Below are the code and all the weights of a small trained network. Each question names an input and a class and asks about switching units off, where a switched-off unit gives its printed mean instead of its output.

import numpy as np


def w(rows, s, z=0):
    codes = np.array(rows[::2]) - 128.0
    scale = np.full(codes.shape[1], s)
    scale[-1] = z or s
    return codes * scale


def f(y):
    return np.maximum(y, 0)


def log_softmax(a):
    a = a - a.max(-1, keepdims=True)
    return a - np.log(np.exp(a).sum(-1, keepdims=True))


def net(x, mask):
    res = np.array(x, float).reshape(1, 3) / 4 @ E
    y = f(res @ A[0][:, :-1].T + A[0][:, -1])
    res = res + np.where(mask, y, B[0][:, -1]) @ B[0][:, :-1]
    return log_softmax(res[-1] @ U[:, :-1].T + U[:, -1])


A, B = {}, {}
E = w([
[36,75,48],'x0',
[111,189,119],'x1',
[203,141,3],'x2',
],0.0065)
A[0] = w([
[150,73,137,120],'n1',
[77,115,186,50],'n2',
[204,75,155,46],'n3',
[56,139,160,5],'n4',
[144,119,99,53],'n5',
[92,156,67,227],'n6',
[180,90,93,73],'n7',
[112,153,99,171],'n8',
[194,182,135,94],'n9',
[127,119,113,68],'n10',
[82,149,154,47],'n11',
[126,33,150,128],'n12',
[167,105,93,46],'n13',
[112,143,119,40],'n14',
[229,124,48,35],'n15',
[200,102,177,43],'n16',
[76,117,114,58],'n17',
[90,63,71,187],'n18',
[164,36,139,109],'n19',
[77,111,201,44],'n20',
[28,171,93,208],'n21',
[63,122,109,196],'n22',
[165,36,142,106],'n23',
[7,137,153,32],'n24',
[96,93,178,58],'n25',
[136,153,133,43],'n26',
[171,136,69,44],'n27',
[111,116,157,25],'n28',
[190,155,143,144],'n29',
[117,115,154,33],'n30',
[69,157,101,203],'n31',
[158,115,92,47],'n32',
],0.013,0.0024)
B[0] = w([
[191,82,193,161],'n1',
[55,177,45,199],'n2',
[110,113,99,181],'n3',
[108,190,112,179],'n4',
[64,143,119,153],'n5',
[181,119,180,226],'n6',
[54,164,97,187],'n7',
[168,83,95,172],'n8',
[165,91,129,206],'n9',
[61,155,94,137],'n10',
[124,170,120,164],'n11',
[181,85,82,190],'n12',
[113,180,5,171],'n13',
[130,63,189,131],'n14',
[100,189,49,254],'n15',
[117,157,86,196],'n16',
[95,90,92,170],'n17',
[138,111,167,248],'n18',
[209,36,115,181],'n19',
[31,163,82,214],'n20',
[199,75,189,238],'n21',
[126,73,134,212],'n22',
[180,25,212,181],'n23',
[119,97,103,220],'n24',
[2,165,28,186],'n25',
[162,121,166,135],'n26',
[68,230,52,197],'n27',
[64,154,87,149],'n28',
[160,112,154,205],'n29',
[107,151,110,145],'n30',
[138,24,172,202],'n31',
[112,224,75,167],'n32',
],0.0052,0.0053)
U = w([
[120,253,2,8],'0',
[244,184,94,248],'1',
],0.0081,0.0018)

Each question gives the input, the list of numbers given to net, and the class t.
The units are the neurons (one row each of A and B). Each row of codes is followed by its name. A weight is (code - 128) times the scale printed after its matrix; where a second scale follows, it is the last column's (A, B and U).
mask holds one flag per neuron, in row order. A switched-off neuron (its flag False) gives its mean, the last column of its row in B, instead of its output. The means were averaged over made-up inputs and are rounded, as every weight is.
A unit's drop is (log p(t) with every unit on - log p(t) with that unit switched off) / (log p(t) with every unit on - log p(t) with every unit switched off).
The circuit of an input: a set's keep is (log p(t) with only the set's units on - log p(t) with every unit switched off) / (log p(t) with every unit on - log p(t) with every unit switched off). Starting from the 12 units with the biggest drops (on a tie, the unit counted first), units are removed one at a time, each time the one whose removal leaves the highest keep (on an exact tie, the one counted first), for as long as the keep stays at least 0.8.
circuit, biggest first: the units of the circuit, biggest drop first
most important unit: the unit with the biggest drop
k most important neurons: the k neurons with the biggest drops, biggest first
drop of u: that unit's drop, to one decimal
input [-7,-2,6], class 0: circuit, biggest first	(n15; n27)
input [8,7,6], class 1: circuit, biggest first	(n21; n6)
input [0,-8,-8], class 0: circuit, biggest first	(n25; n20)
input [8,5,-1], class 1: most important unit	n21
input [5,8,4], class 1: circuit, biggest first	(n21; n6; n31)
input [6,7,-4], class 1: 2 most important neurons	(n21; n31)
input [-8,-1,6], class 0: 2 most important neurons	(n15; n27)
input [5,8,-3], class 1: drop of n21	0.4
input [-8,-1,5], class 0: drop of n27	0.2
input [-7,-5,-5], class 0: drop of n19	-0.1
